Here is a tiny trained network, its code and every weight. The questions are about switching its units off for an input and a target symbol, where a switched-off unit gives its printed mean instead of its output.

import numpy as np


def w(rows, s, z=0):
    codes = np.array(rows[::2]) - 128.0
    scale = np.full(codes.shape[1], s)
    scale[-1] = z or s
    return codes * scale


def f(y):
    return np.maximum(y, 0)


def softmax(a):
    e = np.exp(a - a.max(-1, keepdims=True))
    return e / e.sum(-1, keepdims=True)


def log_softmax(a):
    a = a - a.max(-1, keepdims=True)
    return a - np.log(np.exp(a).sum(-1, keepdims=True))


def net(x, mask):
    ids = ['ΔΛΠΨΩβγεζημστφ'.index(c) for c in x.split()]
    T = len(ids)
    res = E[ids] + P[:T]
    u = 0
    for l in range(3):
        q, k, v = (res @ M[l].T for M in (Q, K, V))
        z = softmax(np.where(np.tri(T) > 0, q @ k.T / 4**0.5, -1e9)) @ v
        res = res + np.where(mask[u], z, O[l][:, -1]) @ O[l][:, :-1]
        u += 1
        y = f(res @ A[l][:, :-1].T + A[l][:, -1])
        res = res + np.where(mask[u : u + 4], y, B[l][:, -1]) @ B[l][:, :-1]
        u += 4
    return log_softmax(res[-1] @ U[:, :-1].T + U[:, -1])


Q, K, V, O, A, B = {}, {}, {}, {}, {}, {}
E = w([
[211,188,153],'Δ',
[151,67,86],'Λ',
[123,115,45],'Π',
[123,108,250],'Ψ',
[2,8,203],'Ω',
[183,186,104],'β',
[158,170,168],'γ',
[52,109,107],'ε',
[127,46,172],'ζ',
[200,216,135],'η',
[99,141,179],'μ',
[103,179,62],'σ',
[187,157,205],'τ',
[159,125,88],'φ',
],0.0088)
P = w([
[254,7,89],'0',
[196,51,97],'1',
[141,73,137],'2',
[104,94,156],'3',
[86,116,161],'4',
[48,123,167],'5',
[39,133,182],'6',
[50,134,181],'7',
],0.0016)
Q[0] = w([
[136,200,105],'L0H1',
[101,220,36],'L0H1',
[133,247,67],'L0H1',
[185,220,166],'L0H1',
],0.011)
K[0] = w([
[97,186,149],'L0H1',
[34,216,107],'L0H1',
[53,245,154],'L0H1',
[155,203,225],'L0H1',
],0.012)
V[0] = w([
[70,13,210],'L0H1',
[190,252,15],'L0H1',
[103,75,164],'L0H1',
[180,232,45],'L0H1',
],0.0022)
O[0] = w([
[84,252,117,254],'L0H1',
[164,3,150,3],'L0H1',
[109,183,135,189],'L0H1',
[148,28,147,18],'L0H1',
],0.0036,0.00022)
A[0] = w([
[88,150,124,153],'L0N1',
[236,147,182,6],'L0N2',
[152,134,70,149],'L0N3',
[246,189,113,183],'L0N4',
],0.013,0.0021)
B[0] = w([
[135,82,101,163],'L0N1',
[113,255,182,172],'L0N2',
[192,75,135,206],'L0N3',
[31,96,63,252],'L0N4',
],0.016,0.0027)
Q[1] = w([
[205,252,137],'L1H1',
[110,223,70],'L1H1',
[86,113,98],'L1H1',
[47,35,108],'L1H1',
],0.014)
K[1] = w([
[224,228,46],'L1H1',
[94,159,11],'L1H1',
[75,101,111],'L1H1',
[25,37,197],'L1H1',
],0.012)
V[1] = w([
[45,73,173],'L1H1',
[61,68,116],'L1H1',
[1,31,160],'L1H1',
[118,138,196],'L1H1',
],0.0045)
O[1] = w([
[123,153,209,200],'L1H1',
[128,181,184,206],'L1H1',
[122,196,254,253],'L1H1',
[122,84,150,113],'L1H1',
],0.0066,0.0032)
A[1] = w([
[224,82,152,4],'L1N1',
[204,179,70,122],'L1N2',
[10,76,149,153],'L1N3',
[197,125,90,150],'L1N4',
],0.013,0.0015)
B[1] = w([
[51,9,98,140],'L1N1',
[71,218,117,136],'L1N2',
[255,156,128,254],'L1N3',
[45,126,141,148],'L1N4',
],0.014,0.0053)
Q[2] = w([
[125,191,50],'L2H1',
[89,74,170],'L2H1',
[253,124,197],'L2H1',
[54,75,154],'L2H1',
],0.013)
K[2] = w([
[171,185,53],'L2H1',
[66,89,143],'L2H1',
[228,110,247],'L2H1',
[27,95,115],'L2H1',
],0.012)
V[2] = w([
[160,102,131],'L2H1',
[145,179,2],'L2H1',
[204,124,23],'L2H1',
[189,96,95],'L2H1',
],0.0092)
O[2] = w([
[138,89,129,217],'L2H1',
[205,254,45,29],'L2H1',
[229,173,47,211],'L2H1',
[186,115,87,251],'L2H1',
],0.0091,0.0028)
A[2] = w([
[148,35,51,4],'L2N1',
[159,140,68,139],'L2N2',
[96,79,5,236],'L2N3',
[137,192,185,4],'L2N4',
],0.02,0.0021)
B[2] = w([
[134,80,245,208],'L2N1',
[196,144,155,255],'L2N2',
[69,63,3,223],'L2N3',
[46,148,103,186],'L2N4',
],0.025,0.0097)
U = w([
[137,97,249,204],'Δ',
[214,45,109,162],'Λ',
[253,136,195,73],'Π',
[71,96,90,65],'Ψ',
[137,152,138,34],'Ω',
[109,191,121,201],'β',
[221,159,94,142],'γ',
[184,223,134,78],'ε',
[134,142,33,180],'ζ',
[24,132,182,106],'η',
[48,190,103,129],'μ',
[119,156,159,185],'σ',
[89,51,159,2],'τ',
[135,221,113,114],'φ',
],0.0054,0.0079)

Each question gives the input, a string of symbols that net reads in full, and the target symbol t.
The units are the heads (4 rows each of Q, K, V and O) and the neurons (one row each of A and B). Each row of codes is followed by its name. A weight is (code - 128) times the scale printed after its matrix; where a second scale follows, it is the last column's (O, A, B and U).
mask holds one flag per unit, layer by layer, with each layer's heads first. A switched-off unit (its flag False) gives its mean, the last column of its rows in O or B, instead of its output. The means were averaged over made-up inputs and are rounded, as every weight is.
A unit's drop is (log p(t) with every unit on - log p(t) with that unit switched off) / (log p(t) with every unit on - log p(t) with every unit switched off).
The circuit of an input: a set's keep is (log p(t) with only the set's units on - log p(t) with every unit switched off) / (log p(t) with every unit on - log p(t) with every unit switched off). Starting from the 12 units with the biggest drops (on a tie, the unit counted first), units are removed one at a time, each time the one whose removal leaves the highest keep (on an exact tie, the one counted first), for as long as the keep stays at least 0.8.
units of the circuit, in order: the units of the circuit, biggest drop first
top k neurons: the k neurons with the biggest drops, biggest first
top k neurons in layer l: the k neurons of layer l with the biggest drops, biggest first
drop of u: that unit's drop, to one decimal
input φ Ω σ, target Δ: top 4 neurons => [L0N2 L2N3 L0N1 L1N4]
input φ Λ γ σ, target ζ: units of the circuit, in order => [L1H1 L2N3 L2H1]
input ε σ φ β β, target γ: top neuron in layer 0 => [L0N4]
input Ω σ φ ζ φ φ Λ, target Δ: top 2 neurons => [L2N3 L0N2]
input Ψ φ β Δ σ, target ζ: units of the circuit, in order => [L2N3 L1H1 L2H1]
input γ φ σ σ Π φ, target ζ: units of the circuit, in order => [L2H1 L1H1 L2N3]
input Ψ φ φ, target Λ: top 3 neurons => [L0N4 L2N3 L1N3]
input σ φ φ ζ Λ, target τ: top 2 neurons in layer 2 => [L2N3 L2N1]
input σ σ ε ε, target Π: units of the circuit, in order => [L1N3 L2H1 L2N2]
input φ σ Π β Ψ, target η: top 2 neurons in layer 2 => [L2N4 L2N2]
input γ φ φ σ Λ ζ η, target ε: top 3 neurons => [L0N4 L2N2 L0N2]
input σ φ Λ σ φ σ φ, target ζ: top 2 neurons => [L1N3 L0N4]
input β φ ζ, target Δ: top 2 neurons => [L0N2 L0N4]
input φ φ τ Ψ ζ, target Δ: top 2 neurons => [L2N3 L0N4]
input σ φ ε ζ β η, target ε: top 3 neurons => [L0N4 L0N2 L2N2]
input ζ φ Λ φ β, target γ: top neuron => [L0N4]
input ζ ζ φ φ Ψ, target η: top 4 neurons => [L2N4 L0N4 L2N2 L0N2]
input φ φ ε ζ τ, target μ: top 2 neurons in layer 0 => [L0N2 L0N4]
input φ Ω ζ σ φ Λ, target Δ: top 2 neurons in layer 1 => [L1N2 L1N4]
input ζ φ ε Π, target Ψ: top 4 neurons => [L0N4 L1N3 L0N3 L1N1]
input φ γ Ψ ε γ σ Π, target Ψ: top 4 neurons => [L0N4 L1N3 L0N3 L2N3]
input τ φ ζ φ Δ, target φ: top 3 neurons in layer 2 => [L2N4 L2N2 L2N3]
input φ φ Ψ Ω γ ε σ φ, target Δ: top 2 neurons in layer 2 => [L2N3 L2N1]
input β Ψ ζ τ, target μ: top neuron in layer 1 => [L1N3]
input φ Π φ ζ Δ, target φ: top 2 neurons in layer 0 => [L0N2 L0N4]
input ζ μ φ Ω σ σ φ, target Δ: drop of L2N3 => 0.4
input σ φ ε, target Π: drop of L1N3 => 0.3
input σ ζ Λ, target τ: drop of L2N1 => 0.8
